Here are made-up objects, facts about them, and rows of numbers that follow some of those facts. Name the object behind each unnamed row.

Facts:
Δ: points at; σ: refers to; Λ: is of sort
z19 Δ z271; z19 Δ z131; z277 Δ z540; z277 Δ z322
z277 Δ z928; z145 Δ z168; z145 Δ z194; z732 Δ z131
z323 Δ z308; z323 Δ z881; z323 Δ z791; z963 Δ z405
z963 Δ z947; z423 Δ z398; z423 Δ z182; z423 Δ z667
z799 Δ z12; z799 Δ z910; z558 Δ z791; z558 Δ z667
z839 Δ z800; z839 Δ z214; z839 Δ z312; z92 Δ z271
z92 Δ z13; z713 Δ z874; z713 Δ z137; z713 Δ z606
z836 Δ z54; z836 Δ z182; z836 Δ z405; z377 Δ z749
z377 Δ z618; z377 Δ z243; z575 Δ z131; z548 Δ z917
z548 Δ z433; z180 Δ z219; z180 Δ z749; z180 Δ z13
z673 Δ z749; z702 Δ z361; z702 Δ z700; z172 Δ z385
z172 Δ z910; z468 Δ z137; z468 Δ z831; z652 Δ z885
z652 Δ z32; z652 Δ z168; z652 Δ z947; z552 Δ z243
z552 Δ z884; z552 Δ z400; z489 Δ z728; z489 Δ z165
z489 Δ z312; z489 Δ z361; z113 Δ z312; z113 Δ z400
z113 Δ z863; z113 Δ z313; z159 Δ z32; z159 Δ z884
z159 Δ z13; z159 Δ z700; z69 Δ z910; z69 Δ z469
z701 Δ z645; z701 Δ z910; z701 Δ z137; z701 Δ z312
z701 Δ z546; z163 Δ z863; z481 σ z165; z323 σ z489
z743 σ z540; z606 σ z182; z606 σ z168; z83 σ z32
z243 σ z113; z423 σ z673; z723 σ z134; z723 σ z54
z723 σ z965; z558 σ z377; z32 σ z793; z32 σ z488
z32 σ z454; z32 σ z172; z708 σ z94; z540 σ z885
z676 σ z494; z168 σ z788; z831 σ z308; z831 σ z92
z831 σ z131; z575 σ z660; z881 σ z481; z12 σ z54
z12 σ z159; z420 σ z398; z322 σ z645; z322 σ z928
z172 σ z469; z172 σ z673; z468 σ z321; z468 σ z546
z419 σ z836; z219 σ z165; z134 σ z965; z788 σ z94
z788 σ z708; z469 σ z793; z469 σ z423; z469 σ z488
z645 σ z277; z645 σ z660; z884 σ z180; z643 σ z676
z313 σ z468; z313 σ z799; z137 σ z575; z853 σ z454
z981 σ z990; z69 σ z454; z69 σ z469; z54 σ z419
z793 σ z469; z885 σ z163; z885 σ z546; z163 σ z885
z660 σ z928; z546 Λ c; z481 Λ b; z19 Λ a
z277 Λ a; z863 Λ d; z488 Λ d; z145 Λ a
z990 Λ b; z425 Λ c; z131 Λ d; z323 Λ a
z94 Λ b; z494 Λ c; z398 Λ c; z13 Λ a
z405 Λ b; z743 Λ d; z606 Λ b; z361 Λ c
z83 Λ d; z243 Λ b; z423 Λ c; z799 Λ c
z321 Λ d; z723 Λ d; z558 Λ c; z454 Λ c
z32 Λ c; z708 Λ d; z540 Λ d; z839 Λ a
z676 Λ c; z928 Λ a; z92 Λ c; z194 Λ d
z400 Λ d; z168 Λ b; z713 Λ a; z831 Λ b
z836 Λ b; z377 Λ a; z575 Λ b; z881 Λ d
z965 Λ a; z642 Λ d; z182 Λ b; z548 Λ c
z910 Λ a; z700 Λ d; z12 Λ a; z180 Λ d
z420 Λ d; z618 Λ d; z322 Λ a; z673 Λ b
z702 Λ a; z312 Λ a; z172 Λ d; z667 Λ b
z468 Λ c; z775 Λ d; z419 Λ b; z308 Λ a
z271 Λ a; z800 Λ a; z219 Λ a; z912 Λ d
z552 Λ d; z749 Λ c; z134 Λ b; z489 Λ a
z788 Λ b; z469 Λ c; z113 Λ b; z645 Λ b
z159 Λ d; z884 Λ d; z643 Λ c; z313 Λ a
z137 Λ a; z853 Λ d; z981 Λ a; z69 Λ c
z54 Λ c; z793 Λ d; z165 Λ a; z885 Λ c
z163 Λ c; z660 Λ a

Some objects and their rows:
z728: [-1.4  3.1 -0.8  0.5 -3.7  3.0 -0.5 -0.7 -9.3  1.4 -2.7  2.1]
z361: [13.9 -9.0 -4.9 10.6  6.9 10.9 -4.3  4.8 12.1 -0.8 -6.4 18.7]
z419: [  5.7  -3.1   7.4  10.4  -5.0  14.4  -1.8   0.7 -14.5  -5.4 -10.0 -10.4]
z546: [-3.9 17.4 12.7 17.6 19.4 16.3 -0.8 -1.1  5.0 11.4 -1.4 -8.3]
z321: [ -9.3   0.5   3.7   9.9  -9.9  17.8 -12.8  -4.1  -3.7   2.1  -1.8 -10.0]
z19: [ 11.4   0.5 -13.0   8.1   6.1  -5.8  -1.3   7.7  -1.8   8.5  -1.0   9.5]
z182: [ -4.5   8.6  11.6  -0.7  -5.1   8.6  -1.8  -4.8 -12.4   0.6  -0.1 -26.1]
z489: [ 3.0  9.1 -2.9  5.6  0.2 -1.2  1.4 -1.8 -3.5  9.1  7.0 -4.0]
z990: [ 11.4   0.5   1.4  -0.1 -10.5  12.1  -3.8   3.2  -7.3   3.5  -3.6 -11.9]
z652: [ -1.3   1.9  -0.1   1.4 -12.3  -3.7  -0.3  -2.0 -14.8   2.1   2.1   1.2]
z488: [ -9.8   7.0   0.6 -41.0 -27.3 -25.0  14.3  -2.2  34.3  10.5  17.0 -30.9]
z83: [-25.6  -0.4   1.8 -41.7 -16.1 -38.0  13.3 -13.0  30.2  -4.7  15.0 -15.4]
z749: [ 3.1 -3.6 -0.2  7.4 19.5  6.5  0.5 10.4  8.7  3.2 -4.3 19.9]
z788: [-3.6 -0.6  9.2 -1.1  1.3  2.2 -4.9 -2.0 -9.9 -9.0 -2.8 -7.8]
z159: [-19.8  12.9  18.0  10.1   2.3   6.1   2.0  -5.2 -19.9  -5.1   1.9 -26.1]
z425: [ 1.3  0.4  2.1  7.2 16.0  6.1 -1.6 -2.0 11.4  2.6 -4.3  9.3]
z947: [-6.4 -0.4  0.1  0.4 -5.6  4.6 -0.2 -2.2 -8.0 -0.4 -0.8 -0.5]
z145: [  9.3  -2.7 -10.2   6.4  -1.5  -2.7  -0.7   4.6   3.1   2.8   2.2  12.0]
z165: [ 16.3   2.0 -10.2   7.2   2.8  16.3  -0.3  11.1   6.8   9.4  -0.6   2.9]
z548: [13.9 -6.9 -6.4 10.8  5.6  4.8 -2.3  4.4  9.4  5.3 -3.1 20.1]
z32: [-44.9  16.2  18.7 -30.7  15.1 -51.7  16.6 -22.9  43.9   4.3  20.3 -16.7]
z88: [-5.5  1.7 -0.2 -0.2 -6.4  3.3 -0.1 -2.5 -7.7  2.4 -2.2  1.2]
z863: [ -6.0  -6.3   0.4  -5.8 -11.1   8.9  -1.3  -3.9  -5.1 -10.7  -0.9 -10.7]
z69: [-29.0  21.8  15.0 -28.0   8.9 -60.4  22.5 -21.3  39.5  11.2  20.4  -4.5]
z398: [10.3  0.6 -1.2  9.2 10.0 14.2 -3.6  8.9 13.0  8.4 -6.1  8.5]
z540: [ 20.5 -13.4  -3.3   1.0  -0.8  19.0   1.5  14.5 -19.2 -17.7 -11.0   0.1]
z423: [-32.3  22.9  12.8 -31.5   3.3 -49.6  16.7 -20.6  40.7  13.2  25.2 -23.8]
z723: [-16.2  -9.7   4.4  -5.6   8.0  -7.0  -7.7 -12.8 -13.1 -17.7   0.5   2.7]
z219: [ 0.5 -4.0 -6.5  6.0 13.6  0.8 -0.5  3.7  0.8 -4.7 -2.0 16.1]
z54: [ 7.2 -2.3  2.5 17.8 10.5 18.7 -3.5  3.5  7.8  1.6 -7.6 13.3]
z965: [-0.5 15.5 -4.4  3.1 18.8  5.1 -4.5 -2.1  1.4 15.5  8.4 -9.4]
z775: [  1.6 -11.6  -2.6  -2.7  -8.2  10.7  -4.8   5.7  -5.5  -8.7  -4.9  -0.4]
z134: [ 15.2  -4.2  -3.4  -5.3  -1.0   6.0 -11.1   1.0 -12.9  -1.2   0.6  -0.6]
z113: [  8.1   6.4   4.2  -0.6 -16.1   2.1  -0.3  -3.1 -16.4   1.0   2.8 -17.1]
z963: [ -0.3   0.4  -3.2   0.7 -13.3  -3.5  -1.4  -3.2 -15.8   0.7   1.8  -2.0]
z400: [  7.5 -14.1  -6.3  -2.7 -13.4  10.7  -6.1   4.9  -3.5  -8.4  -4.6   3.0]

Which object is each row?
A row may be one of the objects named above.
[-1.2 -5.9 -4.7  5.6 14.2 -2.0 -1.5  5.4  2.8 -2.2 -1.8 15.6] : z219
[  6.7  -3.9   7.8   8.4  -6.8  14.2  -3.5   2.8 -15.0  -8.5  -8.8  -8.4] : z419
[-33.4  24.6  12.9 -31.2   1.1 -47.2  18.3 -18.8  38.0  13.1  25.4 -23.3] : z423
[ 12.7  -4.5  -9.3   0.5  -5.6  13.9  -6.9  11.5   1.3   4.2 -10.3  -4.2] : z131
[-26.3  -0.8   3.0 -42.0 -16.5 -41.5  14.7  -7.9  31.7  -5.5  16.0 -20.0] : z83
[ 4.3  9.4 -3.7  7.9 11.0 -0.9  3.4  7.3 -5.5  8.7  6.7  4.4] : z377
[ -0.1   7.2   3.1   3.0  -1.6  -0.5  -4.0  -2.9 -19.3   5.1  -4.4 -14.4] : z575
[ -7.8 -10.0  -3.7 -39.4 -21.0 -36.0  11.6  -3.0  33.2  -2.8  11.6  -7.1] : z853
[ 5.9 -2.8 -1.2 10.1 13.2  7.3 -4.3  2.4 14.1  2.4 -6.1 15.6] : z676
[ 2.6  8.5 -2.4  5.6  0.3  1.4  3.5  0.0 -6.2  6.8  5.1 -2.3] : z489
[  2.1  -0.9   0.0   0.6  -7.5   8.3   1.5   9.5 -14.4   0.7   2.6  -4.7] : z180
[16.1  5.0 -7.8 10.2 12.3 -2.4  7.3  3.5  6.6  7.7 -3.8 13.2] : z910
[  7.1   5.5   5.0  11.5  20.1   7.2   5.6   1.5 -11.6  -4.8  -2.3   4.1] : z163
[-23.8  18.6  10.4 -31.7   7.0 -41.2  19.7  -9.3  50.4  13.0  17.0 -13.2] : z469
[ -1.4   9.0  -3.1   2.1  -3.4  -7.5  -2.8   1.0 -12.3   9.0  -1.3   0.8] : z732
[  4.1  10.2   2.9   3.7  -7.6  -5.8   3.2  -5.9 -13.8   4.7   2.9   3.2] : z701
[-34.5  23.5  17.7 -30.6   1.6 -47.1  16.0 -18.7  41.2  12.2  26.2 -24.0] : z423
[ -4.4  -5.2   7.2  -0.7   1.1  -3.5  -7.2  -7.0 -11.8 -13.3  -5.4  -0.2] : z606
[-11.8  20.3  10.9  22.8  15.0   3.8  -9.0 -13.3   5.5  24.8   2.6   1.6] : z799
[-3.6  1.0  2.1  8.0  8.6 -5.0 -0.6 -5.4  2.5 -2.5  1.4 11.0] : z558
[-3.2 -3.4  4.0  8.8 16.4  2.5 -3.0 -2.3 10.1 -3.2 -4.7 15.4] : z643
[-12.1  -9.4  -6.3  17.4   8.3   4.8 -15.1  -9.7   3.4  -2.9  -2.3  24.8] : z313
[-22.9  18.1  11.8 -30.4   8.5 -39.8  18.9  -8.8  48.2  13.7  17.7 -15.4] : z469
[-0.8 -6.2 -7.7  4.8 16.0  1.1 -0.2  1.7  4.4 -6.3 -1.5 14.0] : z219
[ 13.3  -6.8   0.1   0.4  -4.8   7.6  -6.6   6.2 -12.8  -5.1  -6.7   0.5] : z645
[ 4.2  4.5 -1.0 11.5 10.8  6.5 -1.5  3.5  4.4 11.6  0.7  8.1] : z92
[-28.4  18.3  13.1 -28.7  10.1 -59.6  19.1 -20.5  40.2   7.5  21.2  -8.5] : z69
[15.7  4.7 -6.6  7.5 11.5 -2.0  7.2  3.2  7.7  5.1 -2.2 12.9] : z910
[-10.6  18.5   4.7 -28.3  -4.4 -27.5  17.9  -0.9  50.7  25.0  15.2 -19.5] : z454
[ 21.0 -19.7  -7.1  -1.4  -0.8  16.2   0.5  11.9 -24.4 -23.4 -11.9   8.7] : z743
[14.8 -3.6  0.1 12.9 18.8 16.5  0.0  8.7 -2.7 -5.8 -7.5 11.3] : z885

